Below is a small trained network, with its code and all its weights. Each question gives an input and a target symbol and asks what happens when units are switched off, that is, made to give their printed mean instead of their output.

import numpy as np


def w(rows, s, z=0):
    codes = np.array(rows[::2]) - 128.0
    scale = np.full(codes.shape[1], s)
    scale[-1] = z or s
    return codes * scale


def norm(h):
    return h / np.sqrt((h * h).mean(-1, keepdims=True) + 1e-5)


def f(y):
    return y / 2 * (1 + np.tanh(0.7978845608 * (y + 0.044715 * y**3)))


def softmax(a):
    e = np.exp(a - a.max(-1, keepdims=True))
    return e / e.sum(-1, keepdims=True)


def log_softmax(a):
    a = a - a.max(-1, keepdims=True)
    return a - np.log(np.exp(a).sum(-1, keepdims=True))


def net(x, mask):
    ids = ['ΓΨΩαβδεζηλμπστφ'.index(c) for c in x.split()]
    T = len(ids)
    res = E[ids] + P[:T]
    u = 0
    for l in range(2):
        r = norm(res)
        for j in range(3):
            rows = slice(3 * j, 3 * j + 3)
            q, k, v = (r @ M[l][rows].T for M in (Q, K, V))
            z = softmax(np.where(np.tri(T) > 0, q @ k.T / 3**0.5, -1e9)) @ v
            o = O[l][rows]
            res = res + np.where(mask[u + j], z, o[:, -1]) @ o[:, :-1]
        u += 3
        y = f(norm(res) @ A[l][:, :-1].T + A[l][:, -1])
        res = res + np.where(mask[u : u + 16], y, B[l][:, -1]) @ B[l][:, :-1]
        u += 16
    return log_softmax(norm(res)[-1] @ U[:, :-1].T + U[:, -1])


Q, K, V, O, A, B = {}, {}, {}, {}, {}, {}
E = w([
[76,158,107],'Γ',
[117,94,163],'Ψ',
[118,96,164],'Ω',
[118,95,164],'α',
[134,134,177],'β',
[27,149,254],'δ',
[62,161,112],'ε',
[73,160,111],'ζ',
[112,88,153],'η',
[152,188,129],'λ',
[124,139,65],'μ',
[118,99,82],'π',
[121,120,65],'σ',
[120,114,68],'τ',
[121,119,66],'φ',
],0.02)
P = w([
[2,169,146],'0',
[38,156,141],'1',
[62,150,138],'2',
[86,136,141],'3',
[104,128,143],'4',
[119,119,144],'5',
[136,112,142],'6',
[151,105,140],'7',
[168,94,136],'8',
[184,84,128],'9',
[203,72,114],'10',
],0.0097)
Q[0] = w([
[158,158,130],'L0H1',
[137,147,103],'L0H1',
[122,152,139],'L0H1',
[159,189,79],'L0H2',
[175,253,91],'L0H2',
[166,213,130],'L0H2',
[112,107,126],'L0H3',
[90,149,115],'L0H3',
[164,119,123],'L0H3',
],0.027)
K[0] = w([
[133,195,109],'L0H1',
[102,127,87],'L0H1',
[93,175,128],'L0H1',
[7,164,133],'L0H2',
[5,159,159],'L0H2',
[12,154,183],'L0H2',
[137,186,74],'L0H3',
[136,157,164],'L0H3',
[129,100,120],'L0H3',
],0.017)
V[0] = w([
[149,132,183],'L0H1',
[134,139,132],'L0H1',
[64,149,219],'L0H1',
[141,253,109],'L0H2',
[161,106,182],'L0H2',
[116,46,93],'L0H2',
[99,116,130],'L0H3',
[142,177,179],'L0H3',
[130,120,118],'L0H3',
],0.0077)
O[0] = w([
[145,100,89,141],'L0H1',
[120,117,138,118],'L0H1',
[208,122,83,254],'L0H1',
[254,122,119,71],'L0H2',
[90,126,189,114],'L0H2',
[59,122,93,159],'L0H2',
[141,152,144,166],'L0H3',
[124,155,105,119],'L0H3',
[122,119,131,124],'L0H3',
],0.007,0.0056)
A[0] = w([
[95,27,173,158],'L0N1',
[87,168,155,179],'L0N2',
[152,128,195,26],'L0N3',
[232,170,102,103],'L0N4',
[136,124,119,16],'L0N5',
[163,104,255,50],'L0N6',
[169,127,35,3],'L0N7',
[251,170,223,62],'L0N8',
[188,22,62,22],'L0N9',
[114,169,206,132],'L0N10',
[159,139,9,14],'L0N11',
[162,189,100,62],'L0N12',
[108,227,135,148],'L0N13',
[98,130,116,100],'L0N14',
[61,235,72,102],'L0N15',
[114,149,143,103],'L0N16',
],0.0097,0.0054)
B[0] = w([
[169,224,195,254],'L0N1',
[213,167,121,177],'L0N2',
[144,20,110,113],'L0N3',
[65,192,199,149],'L0N4',
[88,80,148,101],'L0N5',
[197,31,3,149],'L0N6',
[67,87,60,131],'L0N7',
[141,167,15,158],'L0N8',
[172,156,252,155],'L0N9',
[208,106,124,146],'L0N10',
[97,80,30,151],'L0N11',
[137,138,158,125],'L0N12',
[238,105,114,161],'L0N13',
[136,136,109,132],'L0N14',
[241,130,58,195],'L0N15',
[146,116,130,121],'L0N16',
],0.0053,0.0061)
Q[1] = w([
[108,218,184],'L1H1',
[116,166,116],'L1H1',
[38,97,131],'L1H1',
[83,134,120],'L1H2',
[169,137,158],'L1H2',
[73,159,130],'L1H2',
[112,79,74],'L1H3',
[201,123,168],'L1H3',
[166,168,252],'L1H3',
],0.02)
K[1] = w([
[28,61,113],'L1H1',
[125,102,117],'L1H1',
[109,104,199],'L1H1',
[118,185,151],'L1H2',
[104,109,95],'L1H2',
[42,198,133],'L1H2',
[162,229,126],'L1H3',
[144,4,141],'L1H3',
[94,5,148],'L1H3',
],0.017)
V[1] = w([
[142,71,199],'L1H1',
[127,125,122],'L1H1',
[182,196,159],'L1H1',
[108,182,93],'L1H2',
[86,145,61],'L1H2',
[182,205,100],'L1H2',
[86,96,117],'L1H3',
[68,212,2],'L1H3',
[65,177,87],'L1H3',
],0.0089)
O[1] = w([
[84,180,110,27],'L1H1',
[133,119,134,125],'L1H1',
[159,254,46,238],'L1H1',
[134,105,196,186],'L1H2',
[148,142,163,118],'L1H2',
[94,114,169,252],'L1H2',
[161,110,53,64],'L1H3',
[140,21,139,120],'L1H3',
[139,93,124,139],'L1H3',
],0.0085,0.0026)
A[1] = w([
[141,113,137,102],'L1N1',
[85,53,121,224],'L1N2',
[83,88,21,149],'L1N3',
[192,72,41,101],'L1N4',
[172,118,150,99],'L1N5',
[105,27,17,160],'L1N6',
[108,133,101,83],'L1N7',
[111,134,119,70],'L1N8',
[189,98,52,65],'L1N9',
[115,139,124,76],'L1N10',
[5,101,73,67],'L1N11',
[83,162,142,106],'L1N12',
[125,197,85,179],'L1N13',
[134,167,50,2],'L1N14',
[155,153,176,119],'L1N15',
[100,81,119,172],'L1N16',
],0.014,0.0087)
B[1] = w([
[154,156,135,117],'L1N1',
[127,104,8,190],'L1N2',
[161,2,54,198],'L1N3',
[32,61,85,226],'L1N4',
[155,151,112,139],'L1N5',
[134,128,8,231],'L1N6',
[162,126,164,114],'L1N7',
[134,161,189,107],'L1N8',
[29,111,133,190],'L1N9',
[138,132,165,110],'L1N10',
[155,79,227,152],'L1N11',
[74,119,218,164],'L1N12',
[150,44,70,254],'L1N13',
[90,87,194,131],'L1N14',
[126,92,90,171],'L1N15',
[124,104,82,150],'L1N16',
],0.0093,0.0067)
U = w([
[62,87,1,158],'Γ',
[74,135,46,99],'Ψ',
[151,52,143,74],'Ω',
[192,43,192,97],'α',
[107,189,137,124],'β',
[6,89,226,191],'δ',
[70,242,86,121],'ε',
[215,171,241,180],'ζ',
[101,175,135,84],'η',
[111,172,138,94],'λ',
[171,64,174,64],'μ',
[245,237,70,172],'π',
[127,145,132,4],'σ',
[114,163,134,52],'τ',
[105,204,97,73],'φ',
],0.012,0.0038)

Each question gives the input, a string of symbols that net reads in full, and the target symbol t.
The units are the heads (3 rows each of Q, K, V and O) and the neurons (one row each of A and B). Each row of codes is followed by its name. A weight is (code - 128) times the scale printed after its matrix; where a second scale follows, it is the last column's (O, A, B and U).
mask holds one flag per unit, layer by layer, with each layer's heads first. A switched-off unit (its flag False) gives its mean, the last column of its rows in O or B, instead of its output. The means were averaged over made-up inputs and are rounded, as every weight is.
A unit's drop is (log p(t) with every unit on - log p(t) with that unit switched off) / (log p(t) with every unit on - log p(t) with every unit switched off).
The circuit of an input: a set's keep is (log p(t) with only the set's units on - log p(t) with every unit switched off) / (log p(t) with every unit on - log p(t) with every unit switched off). Starting from the 12 units with the biggest drops (on a tie, the unit counted first), units are removed one at a time, each time the one whose removal leaves the highest keep (on an exact tie, the one counted first), for as long as the keep stays at least 0.8.
units of the circuit, in order: the units of the circuit, biggest drop first
most important unit: the unit with the biggest drop
top k neurons: the k neurons with the biggest drops, biggest first
top k neurons in layer l: the k neurons of layer l with the biggest drops, biggest first
which heads matter: for each layer, one digit per head in row order, 1 if its drop is at least 0.15 and else 0, layers parted by /
input α Γ σ λ, target α: units of the circuit, in order : [L1H1 L1H2 L1N6]
input α Γ α, target ε: which heads matter : 010 / 101
input ζ μ λ δ δ, target π: units of the circuit, in order : [L0H2 L0N6 L1H3]
input φ ζ η Γ α, target δ: units of the circuit, in order : [L0H2 L1N6]
input η η η, target δ: most important unit : L0N1
input α Ω σ η λ α, target π: units of the circuit, in order : [L0H2 L1H3]
input β η Ω, target δ: units of the circuit, in order : [L1N6 L1N3 L1N13]
input η μ Ω τ τ λ Ω α λ, target π: top 2 neurons in layer 0 : [L0N6 L0N15]
input δ η ε λ λ α τ Ω λ Ω, target π: top 2 neurons in layer 0 : [L0N6 L0N3]
input Ω α Ω, target ε: top 3 neurons : [L0N1 L1N3 L1N4]
input β μ λ η α Γ σ η η, target α: top 2 neurons in layer 0 : [L0N1 L0N11]
input η Ω ε η η Ψ, target δ: top 2 neurons in layer 1 : [L1N6 L1N12]
input ζ η μ ζ σ β η, target α: top 2 neurons in layer 0 : [L0N1 L0N8]
input η η Γ σ Ω α, target α: most important unit : L0N1
input π π Ω α μ α η σ Γ Ψ, target α: top 2 neurons in layer 0 : [L0N1 L0N9]
input Ω α α, target ε: which heads matter : 000 / 101
input η μ η, target ζ: which heads matter : 010 / 000
input λ Ψ δ η σ Γ Ψ, target α: top 2 neurons in layer 0 : [L0N1 L0N11]
input η λ ζ λ η Γ μ α, target ζ: top 2 neurons : [L0N9 L0N1]
input η λ λ Ψ, target π: most important unit : L0H2
input ε η Ψ, target δ: top 3 neurons in layer 1 : [L1N6 L1N2 L1N12]
input μ σ σ Ω, target α: which heads matter : 010 / 001
input Ω Ω η η α, target δ: top 2 neurons in layer 1 : [L1N6 L1N12]
input η λ μ Γ η λ, target π: top 2 neurons : [L0N8 L0N15]
